Questions about the table below. Counting starts at 0.
1) Report the entry directly above the smallest entry.
2) Report the entry just right of the smallest entry.
3) Report the entry just right of -8.4.
4) Report the entry in the bottom-right corner.
5) Report the entry directly below -31.4.
6) Report the top-right entry.
7) Report the entry just right of -9.6.
8) Report the entry at row 2, column 0.
-31.4   8.6 -14.8 -10.0  12.9  21.5
 29.4  15.0 -13.9  -4.6   9.4 -11.3
-40.3   5.5   2.8   8.1 -15.8 -10.3
  4.0  -9.6 -10.5 -12.4  -7.0 -13.8
-19.5 -29.2   1.4  -3.7  -0.4   0.9
-41.4  -8.9  26.3  -8.4  -5.9   1.5
1) -19.5
2) -8.9
3) -5.9
4) 1.5
5) 29.4
6) 21.5
7) -10.5
8) -40.3

B = -35.3  27.6  -4.6 -15.2  42.9 -44.0  22.5   9.6  46.2  51.2  -6.6
The entry just right of 42.9 -> -44.0
What is the entry just left of the centre entry?
A: 42.9
The entry just right of the centre entry: 22.5

Questions about the row below.
1) Report the entry just right of -8.6.
2) Report the second entry from the right.
3) Report the 2nd entry from the left.
4) Report the second largest entry.
5) Report the entry just right of 26.1.
6) Report the first entry.
43.0  0.3 37.7 11.1 21.5 -8.6 26.1 21.2  1.6 -8.5
1) 26.1
2) 1.6
3) 0.3
4) 37.7
5) 21.2
6) 43.0

X = [[5.308, 1.692, -9.110, -10.229, 5.159], [10.844, -14.125, -11.240, 13.618, 6.691]]
Give the entry just right of 13.618.
A: 6.691
The entry just right of the smallest entry: -11.240

[[3180 3045 5259 7939 4988 5020]
 [8435 6550 7795 2918 4636 3467]
 [2460 5716 2985 7864 5126 7253]
 [6709 8160 5274 3898 4830 5747]
 [7914 3059 9466 4176 4581 1606]
 [6384 8263 4921 4132 4861 6049]
 [8622 4383 9286 3294 4558 1943]
 [2460 5716 2985 7864 5126 7253]
 [7328 7842 6020 3484 4768 5096]]
Rows and columns are numbered from 0.
The entry just right of 9466?
Answer: 4176
The entry in row 2 and column 0 -> 2460
The entry directly below 7914 -> 6384
The entry in row 0 and column 1 -> 3045
The entry just right of 6384?
Answer: 8263
The bottom-right entry?
Answer: 5096
The entry just right of 3059 is 9466
The entry just left of 9466?
Answer: 3059
The entry in the bottom-left corner?
Answer: 7328
The entry in row 2 and column 1 -> 5716
The top-right entry?
Answer: 5020
The entry just left of the smallest entry?
Answer: 4581
The top-left entry -> 3180
The entry just left of 4636?
Answer: 2918
The smallest entry?
Answer: 1606
The entry directly above the largest entry: 5274
The entry directly above 4558?
Answer: 4861
The entry at row 0, column 2: 5259
The entry at row 1, column 0 -> 8435
The entry at row 2, column 2?
Answer: 2985
The entry directly below 4132?
Answer: 3294
The entry directly below the smallest entry is 6049
The entry just right of 3294?
Answer: 4558
The entry just right of 4921 -> 4132
The entry directly above the smallest entry?
Answer: 5747

Questions about the grid below.
1) The second entry, reading row by row?
2) The first entry in reading order?
3) The 3rd entry on the main diagonal?
4) The bottom-left entry?
5) The entry just right of -23?
6) The entry directly above -17?
7) The entry just left of -1?
8) The fifth entry in reading order?
array([[ 14,  32,  21,   6, -22, -18,  -8],
       [ 20,  36,  34,   6, -15, -17, -10],
       [ 21,  33,  30,  11, -10,  -4, -16],
       [ 24,  42,  18,  13, -27, -25,  -6],
       [ 12,  23,  10,   9,  -6,  -1,  -7],
       [ 20,  38,  19,  14, -26, -32,  -7],
       [ 19,  18,  16,  12, -34, -22, -26],
       [  8,  27,  32,   1, -24,  -6, -11],
       [ 19,  26,  28, -23, -36,   3, -11]])
1) 32
2) 14
3) 30
4) 19
5) -36
6) -18
7) -6
8) -22

Read these off the table that follows. Indices start at 0.
1) Find the entry in row 1 and column 0.
2) Find the entry in the top-right corner.
3) Find the entry just right of 630.
4) Find the entry at row 0, column 2.
5) Find the entry at row 0, column 0.
6) Find the entry directly below 461.
7) Find the entry at row 0, column 1.
8) Find the entry directly below 491.
[[252 465 370 242 530 558 619 557 254 547 720 489 491 461 802 279]
 [314 446 571 512 755 306 616 527 252 589 609 386 456 448 674 293]
 [812 697 481 270 477 189 348 522 621 724 177 186 643 748 180 661]
 [652 713 606 664 490 542 593 529 657 537 561 540 384 447 256 566]
 [810 419 626 630 752 172 365 597 710 725 233 204 643 740 213 586]]
1) 314
2) 279
3) 752
4) 370
5) 252
6) 448
7) 465
8) 456

Questions about the matrix below.
1) Report the entry in the top-right corner.
2) Report the last entry, reading row by row.
3) Report the 2nd largest entry.
4) Report the first entry, reading row by row.
5) Report the first entry in the row that holds the smallest entry.
6) Report the entry directly above the centre entry.
7) Report the entry just left of -8.2.
8) Report the entry directly below the centre entry.
  1.3   1.4   0.1  -0.1   0.3   1.5   1.3   0.0  -0.2
 47.1  46.2 -46.9 -47.4 -44.7  48.3  46.6   0.0 -48.3
 26.7  26.2 -26.3 -26.7 -25.1  27.4  26.4   0.0 -27.1
 -4.7  -4.7   4.2   4.3   4.0  -4.9  -4.7   0.0   4.5
 40.3  39.6 -40.4 -40.8 -38.6  41.3  39.9   0.0 -41.5
 -4.5  -4.6   2.9   3.1   2.4  -4.8  -4.5   0.0   3.3
-47.2 -46.2  48.8  49.2  46.9 -48.2 -46.7   0.0  49.9
-48.0 -47.2  47.2  47.8  44.9 -49.2 -47.5   0.0  48.7
  9.7   9.6  -8.7  -8.9  -8.2  10.1   9.7   0.0  -9.2
 21.0  20.6 -21.7 -21.9 -20.8  21.5  20.8   0.0 -22.1
 36.5  35.9 -36.4 -36.9 -34.8  37.4  36.1   0.0 -37.5
1) -0.2
2) -37.5
3) 49.2
4) 1.3
5) -48.0
6) -38.6
7) -8.9
8) 46.9

M =
 33.7 -18.7  14.4  28.1  -1.5  -3.9  21.8  -8.4   6.1 -25.8
  0.1  13.5   9.3   3.5 -10.4  -6.7   4.0  16.2   0.8  42.0
  5.9   6.2  10.1   8.1 -13.5 -10.6   7.4  11.4  -0.2  33.1
 26.3 -15.5  12.7  23.0 -11.2 -11.8  18.0  -4.9   1.4  -8.3
 33.9 -18.5  14.2  28.2   0.6  -2.0  22.1  -8.7   7.0 -28.1
-12.5  29.2   0.7  -9.4  26.9  27.2  -4.3  18.1  13.0  19.5
-12.5  29.3   0.7  -9.4  26.9  27.2  -4.3  18.2  13.0  19.6
 10.8   0.3  10.7  11.9 -15.2 -13.0  10.3   7.2  -0.7  24.6
-14.2  31.1   0.5 -10.5  26.2  26.8  -5.0  19.6  12.8  23.7
 10.2   0.9  10.6  11.5 -15.1 -12.8   9.9   7.7  -0.7  25.5
 34.3 -18.8  14.6  28.6  -0.5  -3.0  22.3  -8.6   6.6 -27.1
 34.0 -18.7  14.5  28.3  -1.0  -3.4  22.1  -8.5   6.4 -26.5
-18.2  36.4   0.3 -13.1  26.0  27.3  -6.3  23.7  12.9  33.6
-14.4  31.6   0.5 -10.7  26.6  27.2  -5.1  20.0  13.0  24.1
 20.6 -10.5  11.9  19.1 -15.0 -14.5  15.5  -0.8  -0.4   5.1
-16.0  32.8   0.2 -11.7  25.2  26.2  -5.7  21.0  12.3  27.9
The largest entry in the last column is 42.0
The first entry, reading row by row: 33.7
Report the entry directly below 26.8.
A: -12.8
The third entry from the end, reading row by row -> 21.0
Report the smallest entry in the last row.
A: -16.0
The entry just right of 7.2 is -0.7
Report the entry directly above -13.1.
A: 28.3
The bottom entry of the column that holds the smallest entry is 27.9
Report the entry just left of the largest entry.
A: 0.8
Report the 3rd entry on the main diagonal.
A: 10.1
Report the entry just left of -11.7.
A: 0.2
Report the top entry of the column that holds the largest entry.
A: -25.8
The entry directly below the smallest entry -> 19.5
The 3rd smallest entry -> -26.5
The entry directly below the largest entry -> 33.1
Report the first entry in the row that holds the smallest entry.
A: 33.9
Report the entry directly below -2.0.
A: 27.2
Report the entry directly below -15.2.
A: 26.2
The second-last entry, reading row by row -> 12.3
The fifth entry in reading order -> -1.5
Report the entry directly above -18.5.
A: -15.5
The largest entry in the first column is 34.3
The 3rd entry on the diagonal from the top-right corner -> 11.4
Report the entry directly above 28.6.
A: 11.5
Report the entry directly below 10.3.
A: -5.0
Report the second largest entry.
A: 36.4
The 4th entry, reading row by row -> 28.1
The 2nd entry, reading row by row is -18.7
Report the entry directly below 36.4.
A: 31.6
Report the 2nd smallest entry.
A: -27.1

 -2.6  37.7  46.3 -38.4 -38.5  14.4 -39.4  12.8  45.6  44.9 -43.6 -40.0
The entry just left of -43.6: 44.9
The entry just right of 12.8 is 45.6

Read these off the table that follows. Rows and columns are numbered from 0.
1) The entry just left of 139.570?
2) The entry in row 0 and column 1?
3) The bottom entry of the column that holds the smallest entry?
4) The entry directly below 169.456?
5) The entry in row 0 and column 2?
6) The entry directly above -113.663?
7) The entry directly below -114.206?
8) The entry directly below the smallest entry?
[[-222.401 -185.227 -223.628  168.133]
 [-113.663  139.570 -114.206  169.456]
 [-120.223  144.115 -120.523 -182.945]
 [ 141.753   47.112  143.045  193.931]
 [ -53.086 -145.433  -52.591 -182.064]]
1) -113.663
2) -185.227
3) -52.591
4) -182.945
5) -223.628
6) -222.401
7) -120.523
8) -114.206
